Below is a small trained network, with its code and all its weights. Each question gives an input and a target symbol and asks what happens when units are switched off, that is, made to give their printed mean instead of their output.

import numpy as np


def w(rows, s, z=0):
    codes = np.array(rows[::2]) - 128.0
    scale = np.full(codes.shape[1], s)
    scale[-1] = z or s
    return codes * scale


def f(y):
    return np.maximum(y, 0)


def softmax(a):
    e = np.exp(a - a.max(-1, keepdims=True))
    return e / e.sum(-1, keepdims=True)


def log_softmax(a):
    a = a - a.max(-1, keepdims=True)
    return a - np.log(np.exp(a).sum(-1, keepdims=True))


def net(x, mask):
    ids = ['βγεζθλμξπστφψω'.index(c) for c in x.split()]
    T = len(ids)
    res = E[ids] + P[:T]
    q, k, v = (res @ M[0].T for M in (Q, K, V))
    z = softmax(np.where(np.tri(T) > 0, q @ k.T / 2**0.5, -1e9)) @ v
    res = res + np.where(mask[0], z, O[0][:, -1]) @ O[0][:, :-1]
    y = f(res @ A[0][:, :-1].T + A[0][:, -1])
    res = res + np.where(mask[1:17], y, B[0][:, -1]) @ B[0][:, :-1]
    return log_softmax(res[-1] @ U[:, :-1].T + U[:, -1])


Q, K, V, O, A, B = {}, {}, {}, {}, {}, {}
E = w([
[38,184,123,214,102],'β',
[156,69,164,73,159],'γ',
[79,201,108,118,143],'ε',
[3,231,131,127,108],'ζ',
[98,124,92,152,102],'θ',
[79,110,210,209,150],'λ',
[128,94,61,166,81],'μ',
[124,147,36,72,87],'ξ',
[60,116,161,146,98],'π',
[134,20,193,137,119],'σ',
[39,201,58,100,61],'τ',
[112,141,163,60,148],'φ',
[106,100,185,122,158],'ψ',
[112,119,92,227,108],'ω',
],0.018)
P = w([
[160,191,155,116,9],'0',
[187,90,139,81,124],'1',
[87,126,169,189,50],'2',
[154,90,115,67,146],'3',
[58,112,157,143,65],'4',
[129,86,98,66,161],'5',
[46,84,149,143,75],'6',
[110,84,79,59,174],'7',
[30,59,151,133,70],'8',
[97,68,72,66,187],'9',
[22,74,146,128,83],'10',
],0.015)
Q[0] = w([
[208,186,99,145,215],'head 0',
[254,197,149,175,212],'head 0',
],0.015)
K[0] = w([
[146,161,186,144,2],'head 0',
[226,194,171,124,97],'head 0',
],0.013)
V[0] = w([
[163,162,37,1,159],'head 0',
[61,25,208,88,109],'head 0',
],0.0093)
O[0] = w([
[209,246,119,153,137,254],'head 0',
[158,128,162,50,31,238],'head 0',
],0.011,0.0073)
A[0] = w([
[105,195,139,144,97,114],'neuron 0',
[179,118,119,162,140,54],'neuron 1',
[193,135,91,52,169,39],'neuron 2',
[140,98,153,187,76,67],'neuron 3',
[127,116,187,77,196,79],'neuron 4',
[77,104,139,152,81,183],'neuron 5',
[68,148,67,138,122,60],'neuron 6',
[79,155,147,141,73,149],'neuron 7',
[123,136,144,144,84,2],'neuron 8',
[54,58,107,84,109,97],'neuron 9',
[169,95,66,132,113,236],'neuron 10',
[96,153,119,89,122,120],'neuron 11',
[150,144,90,142,110,181],'neuron 12',
[155,99,202,102,178,124],'neuron 13',
[80,163,169,151,105,109],'neuron 14',
[163,113,248,107,234,215],'neuron 15',
],0.014,0.0034)
B[0] = w([
[146,92,166,139,76,215],'neuron 0',
[92,128,169,132,186,150],'neuron 1',
[174,114,130,183,159,211],'neuron 2',
[94,177,136,83,67,178],'neuron 3',
[139,140,57,99,149,152],'neuron 4',
[98,161,112,98,244,208],'neuron 5',
[128,128,166,169,124,169],'neuron 6',
[132,85,83,126,172,207],'neuron 7',
[223,171,121,99,204,165],'neuron 8',
[169,198,89,181,135,254],'neuron 9',
[71,29,254,135,131,201],'neuron 10',
[105,120,157,155,134,179],'neuron 11',
[106,109,146,130,162,202],'neuron 12',
[97,85,113,171,124,168],'neuron 13',
[151,36,116,94,105,168],'neuron 14',
[95,107,56,183,82,163],'neuron 15',
],0.0081,0.014)
U = w([
[92,138,72,171,176,111],'β',
[171,60,48,197,130,43],'γ',
[148,192,48,128,212,112],'ε',
[2,128,153,124,65,254],'ζ',
[146,116,127,119,118,116],'θ',
[72,108,41,189,125,127],'λ',
[95,32,149,142,133,97],'μ',
[213,68,127,94,225,141],'ξ',
[172,185,94,32,172,180],'π',
[193,63,102,96,50,116],'σ',
[160,191,92,222,70,140],'τ',
[181,130,46,127,164,70],'φ',
[155,107,41,175,96,81],'ψ',
[81,95,119,150,138,140],'ω',
],0.0083,0.0048)

Each question gives the input, a string of symbols that net reads in full, and the target symbol t.
The units are the heads (2 rows each of Q, K, V and O) and the neurons (one row each of A and B). Each row of codes is followed by its name. A weight is (code - 128) times the scale printed after its matrix; where a second scale follows, it is the last column's (O, A, B and U).
mask holds one flag per unit, heads first, then neurons. A switched-off unit (its flag False) gives its mean, the last column of its rows in O or B, instead of its output. The means were averaged over made-up inputs and are rounded, as every weight is.
A unit's drop is (log p(t) with every unit on - log p(t) with that unit switched off) / (log p(t) with every unit on - log p(t) with every unit switched off).
The circuit of an input: a set's keep is (log p(t) with only the set's units on - log p(t) with every unit switched off) / (log p(t) with every unit on - log p(t) with every unit switched off). Starting from the 12 units with the biggest drops (on a tie, the unit counted first), units are removed one at a time, each time the one whose removal leaves the highest keep (on an exact tie, the one counted first), for as long as the keep stays at least 0.8.
circuit, biggest first: the units of the circuit, biggest drop first
unit that matters most: the unit with the biggest drop
k most important neurons: the k neurons with the biggest drops, biggest first
drop of u: that unit's drop, to one decimal
input θ β ξ λ σ ξ ξ ζ ξ σ β, target π: circuit, biggest first => (head 0; neuron 5; neuron 8)
input γ ξ ξ β μ μ, target μ: circuit, biggest first => (neuron 10; neuron 9)
input ξ γ β λ σ, target ε: unit that matters most => neuron 9
input ξ ε π β ξ γ ξ, target σ: circuit, biggest first => (head 0; neuron 5; neuron 9)
input ε μ μ τ, target τ: circuit, biggest first => (head 0; neuron 5)
input ω ξ π σ ψ μ μ τ λ γ θ, target σ: circuit, biggest first => (head 0; neuron 0; neuron 14)
input γ φ ξ λ ξ, target ε: circuit, biggest first => (head 0; neuron 9; neuron 5; neuron 0)
input ξ ξ σ ξ ξ γ, target γ: circuit, biggest first => (neuron 15; neuron 13)
input γ μ ξ ξ ψ σ ξ ξ σ ξ ξ, target τ: circuit, biggest first => (head 0; neuron 0)
input μ μ ξ γ λ, target σ: circuit, biggest first => (head 0; neuron 14; neuron 0)
input ξ ξ γ μ ξ τ, target τ: 3 most important neurons => (neuron 5; neuron 0; neuron 6)
input ξ ψ μ ε σ τ ξ ξ ξ σ ζ, target π: 2 most important neurons => (neuron 5; neuron 8)
input ξ λ γ, target ε: 4 most important neurons => (neuron 9; neuron 5; neuron 10; neuron 0)
input ψ μ σ ξ ξ ξ ξ σ μ, target π: most important neuron => (neuron 5)
input λ σ ω σ μ, target π: 3 most important neurons => (neuron 5; neuron 8; neuron 3)
input ξ σ ω, target π: drop of neuron 3 => 0.2
input ξ σ ξ ξ, target ξ: drop of neuron 15 => 0.2
input σ ε σ σ ξ ξ σ ξ π, target τ: drop of neuron 2 => 0.0
input ω μ ξ σ ξ γ ξ ω τ, target λ: drop of neuron 14 => 0.2
